Here is a tiny trained network, its code and every weight. The questions are about switching its units off for an input and a target symbol, where a switched-off unit gives its printed mean instead of its output.

import numpy as np


def w(rows, s, z=0):
    codes = np.array(rows[::2]) - 128.0
    scale = np.full(codes.shape[1], s)
    scale[-1] = z or s
    return codes * scale


def norm(h):
    return h / np.sqrt((h * h).mean(-1, keepdims=True) + 1e-5)


def f(y):
    return y / 2 * (1 + np.tanh(0.7978845608 * (y + 0.044715 * y**3)))


def softmax(a):
    e = np.exp(a - a.max(-1, keepdims=True))
    return e / e.sum(-1, keepdims=True)


def log_softmax(a):
    a = a - a.max(-1, keepdims=True)
    return a - np.log(np.exp(a).sum(-1, keepdims=True))


def net(x, mask):
    ids = ['αβγδζηλπτφ'.index(c) for c in x.split()]
    T = len(ids)
    res = E[ids] + P[:T]
    q, k, v = (norm(res) @ M[0].T for M in (Q, K, V))
    z = softmax(np.where(np.tri(T) > 0, q @ k.T / 3**0.5, -1e9)) @ v
    res = res + np.where(mask[0], z, O[0][:, -1]) @ O[0][:, :-1]
    y = f(norm(res) @ A[0][:, :-1].T + A[0][:, -1])
    res = res + np.where(mask[1:13], y, B[0][:, -1]) @ B[0][:, :-1]
    return log_softmax(norm(res)[-1] @ U[:, :-1].T + U[:, -1])


Q, K, V, O, A, B = {}, {}, {}, {}, {}, {}
E = w([
[139,252,149,128],'α',
[83,142,165,119],'β',
[83,217,166,126],'γ',
[203,73,57,123],'δ',
[126,112,163,60],'ζ',
[166,174,137,38],'η',
[39,54,152,100],'λ',
[135,164,101,138],'π',
[101,87,106,83],'τ',
[128,120,157,135],'φ',
],0.017)
P = w([
[144,123,89,61],'0',
[132,74,145,164],'1',
[181,139,155,114],'2',
[71,142,96,72],'3',
[131,74,144,164],'4',
[179,136,157,112],'5',
[16,141,72,116],'6',
[132,74,143,165],'7',
[179,136,156,112],'8',
[2,103,63,144],'9',
[134,74,143,163],'10',
[178,138,156,114],'11',
],0.021)
Q[0] = w([
[4,141,131,120],'h0',
[91,178,190,109],'h0',
[162,137,148,80],'h0',
],0.014)
K[0] = w([
[67,119,27,241],'h0',
[105,108,157,200],'h0',
[176,1,237,146],'h0',
],0.0084)
V[0] = w([
[99,182,186,151],'h0',
[168,3,185,54],'h0',
[98,184,141,52],'h0',
],0.0031)
O[0] = w([
[200,121,90,185,123],'h0',
[182,129,61,155,249],'h0',
[184,89,3,126,190],'h0',
],0.0058,0.0015)
A[0] = w([
[243,117,74,119,153],'n0',
[133,154,136,240,148],'n1',
[140,70,163,37,249],'n2',
[133,209,22,155,118],'n3',
[62,29,148,164,139],'n4',
[44,164,2,20,162],'n5',
[157,161,94,120,51],'n6',
[156,166,176,80,99],'n7',
[223,101,137,189,48],'n8',
[151,134,1,58,104],'n9',
[157,159,178,166,70],'n10',
[21,173,103,163,252],'n11',
],0.011,0.004)
B[0] = w([
[83,132,135,88,201],'n0',
[108,127,112,121,153],'n1',
[138,169,83,170,252],'n2',
[140,84,108,101,156],'n3',
[154,172,155,76,215],'n4',
[113,250,58,97,254],'n5',
[149,116,171,104,124],'n6',
[128,88,99,99,171],'n7',
[81,143,157,162,159],'n8',
[134,205,186,125,188],'n9',
[154,128,134,135,142],'n10',
[129,90,11,98,218],'n11',
],0.011,0.0075)
U = w([
[154,37,100,155,253],'α',
[148,152,73,237,113],'β',
[86,244,76,108,53],'γ',
[100,20,120,49,142],'δ',
[104,152,202,172,214],'ζ',
[94,88,12,99,160],'η',
[240,117,121,162,167],'λ',
[233,55,42,27,4],'π',
[25,109,157,145,186],'τ',
[74,133,210,4,33],'φ',
],0.012,0.005)

Each question gives the input, a string of symbols that net reads in full, and the target symbol t.
The units are the heads (3 rows each of Q, K, V and O) and the neurons (one row each of A and B). Each row of codes is followed by its name. A weight is (code - 128) times the scale printed after its matrix; where a second scale follows, it is the last column's (O, A, B and U).
mask holds one flag per unit, heads first, then neurons. A switched-off unit (its flag False) gives its mean, the last column of its rows in O or B, instead of its output. The means were averaged over made-up inputs and are rounded, as every weight is.
A unit's drop is (log p(t) with every unit on - log p(t) with that unit switched off) / (log p(t) with every unit on - log p(t) with every unit switched off).
The circuit of an input: a set's keep is (log p(t) with only the set's units on - log p(t) with every unit switched off) / (log p(t) with every unit on - log p(t) with every unit switched off). Starting from the 12 units with the biggest drops (on a tie, the unit counted first), units are removed one at a time, each time the one whose removal leaves the highest keep (on an exact tie, the one counted first), for as long as the keep stays at least 0.8.
units of the circuit, in order: the units of the circuit, biggest drop first
most important unit: the unit with the biggest drop
k most important neurons: the k neurons with the biggest drops, biggest first
drop when u is switched off: that unit's drop, to one decimal
input γ π δ φ α γ λ λ δ π δ φ, target ζ: units of the circuit, in order	(n11, n8, n5)
input π π π τ δ, target α: 4 most important neurons	(n5, n11, n8, n0)
input β γ β π π, target τ: units of the circuit, in order	(n8, n5, n2)
input π λ δ, target φ: most important unit	n0
input γ π π π π λ, target φ: 2 most important neurons	(n11, n5)
input π π φ β α, target β: units of the circuit, in order	(n5, n4, n0)
input β φ λ β δ δ φ φ β, target λ: 3 most important neurons	(n5, n11, n0)
input β ζ β τ β, target φ: 4 most important neurons	(n4, n5, n2, n7)
input α π π π β ζ α, target η: 2 most important neurons	(n11, n3)
input π β λ β ζ, target λ: 3 most important neurons	(n5, n2, n11)
input τ φ γ φ τ, target π: 4 most important neurons	(n4, n5, n9, n0)
input φ λ α β β α, target λ: drop when n4 is switched off	0.2
input π λ γ ζ ζ γ α π, target τ: drop when h0 is switched off	0.0
input δ γ φ ζ φ β β β β η λ, target δ: drop when n5 is switched off	1.5
